What can hang from each mark:
J_124: J_480 J_482 J_599 J_646 J_837
J_189: J_124 J_480 J_482 J_494
J_605: J_291 J_482 J_494 J_546
J_494: J_605
J_546: J_482 J_605
J_480: J_546
J_646: J_291 J_482 J_599 J_605 J_837
J_599: J_124 J_189 J_646
J_759: J_291 J_480 J_482 J_605 J_646
J_837: J_189 J_628 J_759

Each row was made from one small tree. The marks that hang from a mark follow it in brackets, in the order of their numbers. Every link used is in the known rows. Write each row's tree.
Each row is shifted at random along 5 fixed directions that mean nothing.
Known rows:
J_837[J_189[J_494[J_605[J_291]]] J_628 J_759[J_482]]: [-143  139  152 -469  -34  331  175 -308  -21 -205  230  -95  -35 -321
  229  300  238  276  178  325 -278  255 -183  -70  -82  -58  116  -59
  253 -295  165   93   -1  185  334  139  -43   80 -102  237  276 -311
 -349  201   69   81  100  146 -116 -175  300]
J_759[J_482 J_605[J_291] J_646[J_599[J_124[J_837[J_189]]]]]: [ -50  160  216 -314   95  175  455 -134 -196  -37  327  161  121 -135
  286  205  275   91  166  488 -386   97   69   -5   29   32   85 -130
  -29 -436  323   39 -135  -81  603  -68   52  252 -179 -119   82 -147
  334 -210  125  197  116    5  -40  -18   -1]
J_646[J_482 J_599[J_124] J_605[J_291 J_494]]: [  55 -172  155  243 -276  107 -183  133   13    5 -111  124    1   60
  -10 -188   37 -226  131    5  396 -293  -33 -157 -165 -211   45 -187
 -124  109 -124  323   79 -293  -96  193   80  -52  204  153  -76  -20
  -41   97  231    4  134  133  153 -133  -15]
J_837[J_189[J_124[J_646]]]: [ 187 -210    8  144  -77   98 -325  173 -121   57 -163 -248  167  -16
  312 -167  -41  140  403  144  224 -165  129    1 -220   47   -8   97
  215  155  228 -127  311  120 -250  -76 -451  -34   85 -331   -7    0
   61   55  146 -293   44    3   72   21 -108]
J_124[J_480 J_599[J_646]]: [-224    8   85   85 -173  -85  -39    6  -14  -55  122  210   81  308
  200 -128 -114 -288   76  -73  220 -351  119 -191   74 -104   52   25
 -262   13  159  236 -113  -85  -59  143   -6  -33  -90  -34 -259  185
 -144 -170  104  -59  329   58  256   49 -181]
J_599[J_124[J_480 J_482 J_837[J_189]]]: [ -95   88  -22  -17 -161  -25  -57   92 -237  -32  -74  -68  155    7
 -103  -42   77 -269  167   76   56  -85  -99 -109  -17   70   53  182
  -86   50  272   99   44  -61  -82   23 -111   67  -89 -129 -123   98
  -42   21  211  -51  332 -157  170   39 -223]
J_189[J_124[J_599] J_480 J_482 J_494]: [-222  184  -31   80 -431   49  -14 -445 -132 -124   23  -66  -31  196
   -3  100 -237  172  165   -6   85    5 -103 -165 -130   30   -1 -115
  -46  -24  245 -107   91  -97   61  207  114  173  -29  -12  -44   60
 -145  157  105   17  343  143   49  -49 -152]
J_189[J_124[J_599 J_646 J_837] J_482 J_494[J_605[J_546]]]: [ -35   89 -224  147 -314 -126  -41  -86  -69  -11 -306 -205  168  135
 -185   27 -160 -175  179  -39   12  161  -19 -128 -152  191  -55 -104
 -224   86  225 -172  -97 -261 -176   33 -232  119   50 -117  -40  108
   58  128  117  -45  154  -28  291    8 -266]
J_189[J_480 J_482 J_494[J_605]]: [ -48  187  -33  233 -128  -68   29 -142  -89   62  -46 -104   61  129
   20   24  -98  -13  219  -51 -169   61 -124  -36   43  -72  -67 -340
 -372 -157   53 -310 -205 -282  -31  235  -68  144  257  -33  -49  176
   87  -19  310 -173  332  358 -244   -7  -55]
J_759[J_480[J_546] J_482 J_605[J_494] J_646[J_837]]: [  45 -161    3  -27  -82  281  -18   39  109   73  259  281 -153   66
  469 -155  121   68 -103  245  186 -158  190   31  116  159  -14 -210
  151    7  -65  140    3 -167  231  -45  -44  117   17  152  317 -196
   30    7  -61  234 -311  145   72  -48  180]
J_646[J_599[J_124[J_480]]]: [ -30  134  -38  152   23  -53  -43   53  -98    5   57  -67  151   81
  -27  -89   51 -301  251   72   22  -41   -1  -50  -24  -24   12  -38
 -298   67  142  -38   -2 -225 -135   19 -137   78  137 -303 -128  124
  202 -220  253  -89  276   -9   69   72 -172]
J_599[J_124[J_480 J_646[J_605[J_291]] J_837] J_189[J_494]]: [-191   63  -26   70 -376 -249   10  -18   29   83    9  275  174  341
  -57 -124 -183 -573  -10  -71  239 -283  159 -102  113   34  -23  -34
 -429 -112  212  234 -195 -277 -113  106   62   32 -244  -34   10  188
 -223    3   31   74  343 -151  529   22 -444]
J_837[J_189[J_124[J_646] J_480 J_482 J_494] J_628]: [-108  226  -69  265 -206 -285  133  -63 -277   96   -4 -247  194   18
 -210    6   78 -216  360  -93  -55  349 -128   40   41    2  -11   -5
 -499 -182  -14 -424 -139 -414 -224  211 -106  437  257   37  145  207
  122  -43  256 -215  465  120 -152   11 -277]
J_646[J_291 J_599 J_605[J_482 J_546] J_837]: [ 173  -86  356  -31   -3  150  253  -16   74 -115  -56  264  -12 -176
  -11  -38  254  138  314  123  -90  -89 -367 -133  -62 -217  142 -286
 -186  -41  -20  161   57 -347  290  340  240  -53  236  252 -543   95
  316   26  273 -118  194  284 -156 -200  208]
J_189[J_124[J_646[J_605] J_837[J_759]] J_480 J_494]: [  42   74  -81   72 -292 -261  -34 -148   61  192  117  132  200  233
   19 -125  -92 -124  122  208   66  110  144   -2  -24   59  -80   40
 -284  -21  170 -212  -98  -63 -267  -35 -152   99 -156 -133  120  124
   -2  -36   49  -29  256 -146  224  -84 -403]
J_646[J_291 J_482 J_837[J_628 J_759]]: [ -21  139  237 -237   14    4  275 -132  219 -101  474  225    6  -63
   67  -41  430 -130  218  379  -69  233 -115  -93  -25 -156   21  101
 -157 -136 -100   -4   70   71   51   68   57  110  -70  161  -41    7
  -83 -133  204   71  324  -43  -42 -174   17]
J_605[J_482 J_494 J_546]: [  49 -117 -279   96 -149  328 -293  152  166  -62 -185 -104   68    8
  -14 -245  -48 -121   62   -7   67  -14  -75  -32  -18   97  -95 -301
 -104  171  -83  143  -32 -253  -42   73 -175    6  314   52   54  -52
 -165   88  112  -70  -89  225   17  -69  340]
J_124[J_480[J_546] J_482 J_599[J_189[J_494] J_646] J_837]: [-369  634 -625 -535  -25 -293  423 -403   23 -276  387  -67  325   -1
 -404  408  -61 -519  122  334 -609  412  273  246  153  277  -81 -146
 -493 -283  672 -113 -293  -73  400 -323  151  560 -494 -566  118  148
  -94 -269   68  329  509 -327  392   71 -607]
J_599[J_124[J_480 J_482 J_646] J_189[J_494]]: [-167  288 -146  -39  -61 -144  241 -173 -299 -108   70 -138  263  -51
 -330   79   21 -344  229   35 -237  214 -109  120   49   86  113  -44
 -462  -93  296 -109 -120 -338  104  145  164  262  -29 -246 -183  210
  -12   15  149  -34  470   21   87  115 -272]
J_599[J_189[J_124[J_646]]]: [-101   84  120  -69 -196  262   95 -297 -161 -258  135  -38   -2   -6
  131   14  -38  176  297   12    3  -80 -114 -174  -94  -34  130  -25
  117 -115  231   93  170  -23  175  264  107   15 -151  -30 -169    4
 -207  155  163  -45  275  147  102  -56   -2]
J_599[J_124[J_837[J_628 J_759]] J_189[J_482 J_494] J_646]: [ 181  -60   39  123 -136  -71  -73 -121 -197 -153   21 -150  328 -130
   -3 -140   81 -105  331  351   82  125  139  100 -216   85   81  292
   10  -39  189 -272  264  -66 -321  -66 -347  163  -82 -284  162   78
  113   88  140 -258  427 -124  330   95 -293]
J_546[J_605[J_482 J_494]]: [-140   26 -402 -131 -213  321 -263    5  322    7   51   74  -14  365
   37 -103 -214 -172 -103   -2   99  -87  143 -133   -1  114 -166 -386
 -114   87   -1  270 -140  -81  122   -2  -99    1  -68   92  232 -118
 -430  -65   99  198  -73  105  166 -157  210]
J_480[J_546[J_482 J_605[J_291 J_494]]]: [  92 -324 -140  127 -210  258 -701  234  199  291 -403 -122   89  234
  300 -408 -367  -15   50  -12  403 -356  151   44  -68  152  -59 -410
  103  358  -78  324  332 -212  -85 -100 -349 -104  177   12  204 -123
 -168  128   90  -39 -401  200  258  -59  250]
J_837[J_189[J_480] J_759[J_482 J_605[J_291 J_494] J_646]]: [-154  305 -114 -427  -20  283  288 -306  -74  -80  392  -30   29 -365
   41  208  377  238   69  261 -397  538 -213  121  112   86   89 -352
 -118 -312   47  -29 -217 -224  479  141  229  435  171  287  490 -261
 -154   61  -46  262  -27  183 -255 -171  343]
J_546[J_482 J_605[J_291]]: [-131  210   66 -436   48  393  124 -299  100    7  114 -116   83    9
  191   97  -31  251  214  269 -451  140 -187   33    5   18   77 -504
  -33 -111  238  161  121  -79  631   -3   45  103  -46  -23  -96 -141
  -94  -64  192  129  -22  262 -124 -137  406]
J_837[J_628 J_759[J_480[J_546] J_605 J_646[J_291 J_482]]]: [ -30  122  187 -305   81  136  301 -151  -98  -28  443  -26  -40 -496
  -12   37  597  137  303  277 -168  497 -330   99  112   51  288 -120
 -159  -20 -208  -22  138 -327  281  128  178  188  201  441  214 -204
   28  113   73  184   59   40 -214 -212  207]
J_837[J_189[J_480 J_482]]: [-192   91  -32 -109 -383  201 -134 -252   40 -168  117   33 -108  162
  208   99 -113  149  154   75  172 -232   41 -233  -71  -50  -77 -147
  222  -79  188  120  129  206   55   72   12  140 -166   41   99 -111
 -354   55  174   30  266   62   73 -138  -15]
J_605[J_291 J_494 J_546[J_482]]: [  95 -248  249   24  -48  358 -182   66   57  118 -204  -70  161   20
  441 -249 -140  168  144  237 -122 -229  -87   91   43  -66   12 -388
   12  -73   96  209   88 -132  327    4 -116  -11  263  -98 -230   -1
   99    8  167 -215 -108  435 -108   22  429]
J_189[J_482 J_494[J_605[J_546]]]: [-301  255 -332 -199 -381  179  -45 -272  395 -253  195  111 -152  356
   41  236 -262 -176 -106   91  -72  -48  156 -248   11   89 -287 -434
  -21 -124  156  132 -242   96  124  -43  -15   76 -269   24  271 -146
 -531  -18  132  301  117    5  233 -158   16]
J_599[J_189 J_646[J_482 J_837[J_628 J_759[J_605]]]]: [  39  179  509 -111  190   -2  522 -112 -225 -191  471  228  113 -329
   69  -45  520 -123  351  326 -311  268 -254   50   68 -245  222   86
 -351 -443  -22 -122 -125 -292  181  330  254  200   63  182 -200  145
  259 -125  261 -137  549  183 -149  -45   47]
J_189[J_124[J_646[J_291]] J_480 J_482 J_494]: [-307  426 -153 -166 -371 -155  319 -582   71  -74  329   88   46  279
 -200  258 -138  -11  121   74 -238  319   15  -80   59   28 -105 -355
 -452 -258  195 -223 -180 -146  320  123  292  396 -177  -17   54  145
 -206  -49  153  199  454   80   28 -109 -245]
J_605[J_291 J_482 J_494]: [ -74   11 -335  327 -157   26 -297  344  196  127 -147  -12  116  236
 -104 -412  -46 -554  -47 -231  149   -7   24  -64  131   65 -163 -335
 -569   70 -324  106 -301 -538 -231  151 -203  114  464  156  229  119
 -167  -82  134  -64  -62  248  -12  -22  204]
J_837[J_189[J_124[J_482 J_646] J_494] J_628 J_759[J_291]]: [ -65 -195  510  139 -234 -181  -36  122 -229  178  103  145  106  189
  371 -227  -12 -106  130  199  198 -197   71  -90   44 -107  107  268
  -99 -257  -12   34  -78    4 -117  143  -72   38 -117  169    0  111
  -52   21  102 -213  315   55   33   32 -150]
J_599[J_189[J_482] J_646[J_837[J_759]]]: [  53  169    1   -7  -39 -126   97  -89  170 -178  344  203  149  155
  189  -83   84 -217  194  336  -57  -24  276    4  -21  -49  -90  -24
 -159 -276  148 -175  -75   -6 -141  -49 -110  305 -146 -308   60  164
   85 -276  168 -129  360  -19  173   47 -246]
J_189[J_124[J_599] J_480[J_546[J_605]] J_482 J_494]: [-207  284   96  268 -213 -316   29  -94 -171  307  -43  -21  134  360
   37  -51 -338 -119  211 -108 -134  -32  -63   38  214  -18   -1 -338
 -624 -279  157 -245 -280 -531   98  269  142  259  108  -31 -148  372
  318 -154  308 -122  414  294 -155   86 -342]
J_605[J_291 J_482 J_494 J_546]: [  86 -181 -273  146 -163  299 -434  251  179   22 -349 -182  143  -29
    5 -335  -59 -177   49    2   93  -22  -37   50  -30  134 -118 -379
 -139  204 -107  147   20 -340  -75  -17 -259   42  472   -5  134  -60
 -116  142   68 -113 -231  247   39  -50  432]
J_494[J_605[J_291 J_482 J_546]]: [ -54   35  -41   50  -62   99 -116  241  240  108 -105  149   90  288
  261 -165 -165 -273   -1   95 -220 -204  128 -104  181  -40 -185 -459
 -398 -270   74  117 -432 -213  190  -17 -190  -23  169 -121  -58   58
    8 -241  225  -98  -20  285  -90  -19  201]
J_124[J_480[J_546[J_482]] J_837[J_628]]: [-121  -30  191 -242 -117  139    1 -170   39  111  102  126   88  197
  351 -105 -125  -71  119  283  -30 -218   67  -95  105    2   43   57
   58  -57  277  302  144  131  263 -110 -145   -3 -331  -85 -201  -39
  -77 -140  167   22  162  -29  250  -32  -75]
J_759[J_291 J_480[J_546] J_482 J_646]: [ -12 -275  175  273 -104    2 -143  304  100  354  180  356 -104  362
  706 -440  -41  -85  -42  124  389 -531  320  -57  262   98   30 -165
  -38  -39 -250  184  -53 -284   10   -6 -209   13   62  118  233  -59
  112 -155  -10   39 -253  219   33   78   38]
J_189[J_124[J_599] J_480[J_546[J_605[J_494]]] J_482]: [-213  414 -460 -150 -318   49 -146 -344   50   -1    6 -281   59  152
 -234  157 -253   12  156   -4 -146  298   11   38  -34  184  -90 -428
 -219    1  309 -114  -44 -256  221  -46   69  396    3 -129  287   -7
 -141    6  193  222  161   22  123 -101 -189]
J_646[J_599[J_124[J_480[J_546]]] J_605]: [  20  245  188  -89   93  -56  162  -77  -96   20  148  -23  140 -120
   18   85   74 -114  388  192 -288  -25  -97   64   67 -167  122 -193
 -300 -129  359   15  -52 -235  247   73  102   88   27 -249 -319  132
  323 -197  358  -57  397   33  -50   -4 -268]
J_759[J_480 J_482 J_605[J_494 J_546] J_646[J_599]]: [  28    5 -164  -62  155  205  254   85   20   97  281   72   69  -79
  246   21  246  -13   23  380 -270  184  104  202  164  175  -17 -413
 -222 -164  -34  -60 -312 -395  386 -166  -21  316  258 -120  261 -155
  370 -269   17  165 -193  187 -158   -9  240]
J_124[J_480 J_482 J_599 J_837[J_628 J_759]]: [ -35   13   98 -342   -7  -10    1  -99  -53   38  136  -61  305   27
  231  -37   99 -112  153  584 -176   39  154   48  -99   64   59  407
   84   -3  502   47   71  372   95 -385 -266   68 -298 -438 -202   -1
   16 -163   48  -68  306 -315  232    1 -212]
J_189[J_124[J_482 J_599[J_646[J_605]]] J_494]: [ -23  -97 -288  326 -358 -320 -306  220  125   58  -35  200  147  480
   14 -199 -329 -392    2   64  412 -316  435  -58 -153   93 -178   55
 -276  204  139  -20  -98 -145 -390 -153 -279  -37 -131 -273  117  158
 -136 -120   30  -10  180 -215  402  -22 -535]

Which tree is each row?
[ -74  247 -117 -211   93  226  156  -64    5   46  241  -53   -9 -137
   32  -79  239  -59  137  189 -374  319 -161   76  134  184   46 -468
 -358  -88   -8  -90 -205 -406  410   -1    0  175  301   95  271 -118
   31  -61   44  142  -13  174 -179  -74  382] -> J_759[J_291 J_480 J_605[J_482]]
[-254  281  244 -250  -25    2  417 -170  -60 -144  474   44   73 -120
   75  132  303 -184  193  189 -340  267 -249 -108  207 -115   80  167
 -221 -458   44    4 -245   33  108  254   72  161 -211  329   75   68
 -161  -95  228   12  527   27 -121  -76  -47] -> J_124[J_837[J_189[J_494] J_628 J_759]]
[-282  127  -99  -70 -229  187  -94   23  239   70  132  256  -80  415
   90 -124 -270 -293 -127 -164   -2 -218   42 -193  285  -45  -76 -473
 -366 -191  -83  406 -373 -285  297  271  196   20 -118  363   30   53
 -333 -124  235  186   92  286   46 -111  135] -> J_480[J_546[J_605[J_482 J_494]]]
[ 142   36 -158   33  -69 -152   48 -101  116  -89   77  -15  221  -49
  -60   40  -10   -5  377  176  -35   13  114  190 -138    9  -29 -283
 -259  -33  164 -257   94 -245  -13   21  -82  147   90 -244   40  170
   38   13  160 -149  381   43  117  -62 -292] -> J_599[J_189[J_482 J_494] J_646[J_291 J_605]]
[  55   37  465  -17  237   61  552  -90 -210   80  309   75  -18 -205
  311  -63  448  108  375  279 -289  154 -247   70  204  -83  315 -172
 -217 -262 -124  -36  106 -463  459  129   86  374  207  209 -138  -29
  614 -256  249  -10   32  362 -322   12  139] -> J_759[J_291 J_480[J_546[J_482]] J_646[J_599 J_837[J_628]]]
[  17  178 -462  -95   18 -255   95  172  114   69   63 -170  260 -133
 -373  -40  351 -451  356   84    8  399   18   58  -63  170  -79  -61
 -420  160  -59 -179   27 -202 -254 -115 -255  274  111  -99  203   72
  -10 -108  164   58  194 -241  161  -93 -286] -> J_124[J_646[J_291 J_482] J_837[J_189]]
[   7  -83   64    5  -94  237  307 -296 -122 -369  203  131 -115 -176
   23  155  271  157  280  148  219  -46 -167 -122 -224  -42  149  -20
  243   17  -18   91  395 -106   32  297  230  173  -69  129 -147 -116
   62  180   94  109  143  174   42 -108  -15] -> J_759[J_646[J_482 J_599[J_189[J_494]] J_837]]
[-146   63  -23   56  -72  -61  -77   92 -118   37  -59  -62  154  127
   18 -139  -18 -262  145   25   35 -135  -64  -53    0   20   61   59
 -241  143  194  104  -47 -145  -36   34  -59   19   93 -169 -316  161
  -20  -78  127  -97  252    4   47   35 -108] -> J_124[J_480 J_482 J_599]
[  61  -52   -4  184 -230 -144  -94 -126   73  130  103  176  130  427
  333 -128 -243  -44  106  286  127 -168  370   28  -53   33 -220  -13
 -109  -77  291 -280   46  135 -128 -160 -221  142 -170 -442  -12  167
  132 -163   99  -92  169   37  151   62 -319] -> J_189[J_124[J_646[J_837]] J_480 J_494]
[ -14 -193  295  301 -213 -115  -71  149 -118  192   21  175  173  424
  364 -281 -196 -227   26  275   93 -325  207  -80   44  -18 -109  291
 -133 -181  129  -61  -79   31  -99  -72 -268  -72 -191 -203 -174  233
  119 -131  233 -191  330   12   74   60 -249] -> J_189[J_124[J_482 J_837[J_628]] J_494]
[ 121  -59  107 -116   71  128  181  -68 -183 -137  168 -115  196 -253
   37  -39  425   51  275  451 -148  276  -70  -12 -165   47  177  314
  141   65   44  -43  240   34  -13 -136 -201  175  -46  -59  -73 -128
  209  -48  163  -22  131 -125  -25 -121   20] -> J_124[J_482 J_837[J_628 J_759[J_646[J_599]]]]
[ -49  171  -48 -258  -85 -136   27   54  376  107  456  383   92  210
  298   22   37 -210  -52  460 -203   35  283  108  254   -1 -320 -302
 -368 -462  206 -103 -457  135  182 -242   41  247 -130 -172  365   89
   -6 -411  105  108  213  -83   55  -64 -158] -> J_646[J_291 J_837[J_189[J_480] J_759[J_605[J_494 J_546]]]]
[  -1  147  -34  134 -106  -20  182 -207  -98 -196   13  -23  -28   29
 -152  147   77  -73  241  -56   -8  191 -116 -197 -178  -33    7 -113
 -169    0   68 -165    5 -211 -105  246  -21  115   44   21  -86   69
  111   47  236   25  163  143   62  -74 -135] -> J_189[J_124[J_646[J_599 J_837]] J_494[J_605]]
[ -25 -106 -110 -454 -204  760 -277 -347   98 -213 -181 -235  -22 -160
  100   85  -83  460   98  168  -77   33 -174  -43 -253   87   83 -454
  435  195  247  371  383  100  537   33   31  -38   30  139   35 -351
 -451  416   40  160 -215  270   71 -250  660] -> J_546[J_605[J_291 J_482 J_494]]
[-315  376  -99   -9 -201   -9  162 -163   94  -67  105   51   -4  115
  -79  120  -77 -233    9  -94 -386  154 -191  -74  291  -39 -134 -560
 -567 -357   31  -37 -460 -376  242  225  191  185  162  165  112   92
 -162  -60  249  121  218  348 -169  -79  151] -> J_189[J_480 J_494[J_605[J_291 J_546]]]
[  58   93  145   39  201   39  261  123  -51  183  306   40   79  -93
  199 -187  350  -88  253  235 -251  197 -121  124  110   19   50 -311
 -400 -131 -131 -184 -139 -425  218   88   -9  149  342   76   64   17
  281 -169  151   56   74  199 -291  -30  158] -> J_759[J_291 J_605 J_646[J_482]]
[ -70  108 -225  137 -111  140 -181  168  137   13 -254 -128   22   15
 -126 -195   -4 -239  117 -194  -30  104 -265 -142   45   95  -42 -466
 -344  141 -220  132  -85 -532  -92  167 -204    9  410  202  133  -61
 -136   27  193   -2 -191  255   -5 -103  326] -> J_494[J_605[J_291 J_546[J_482]]]
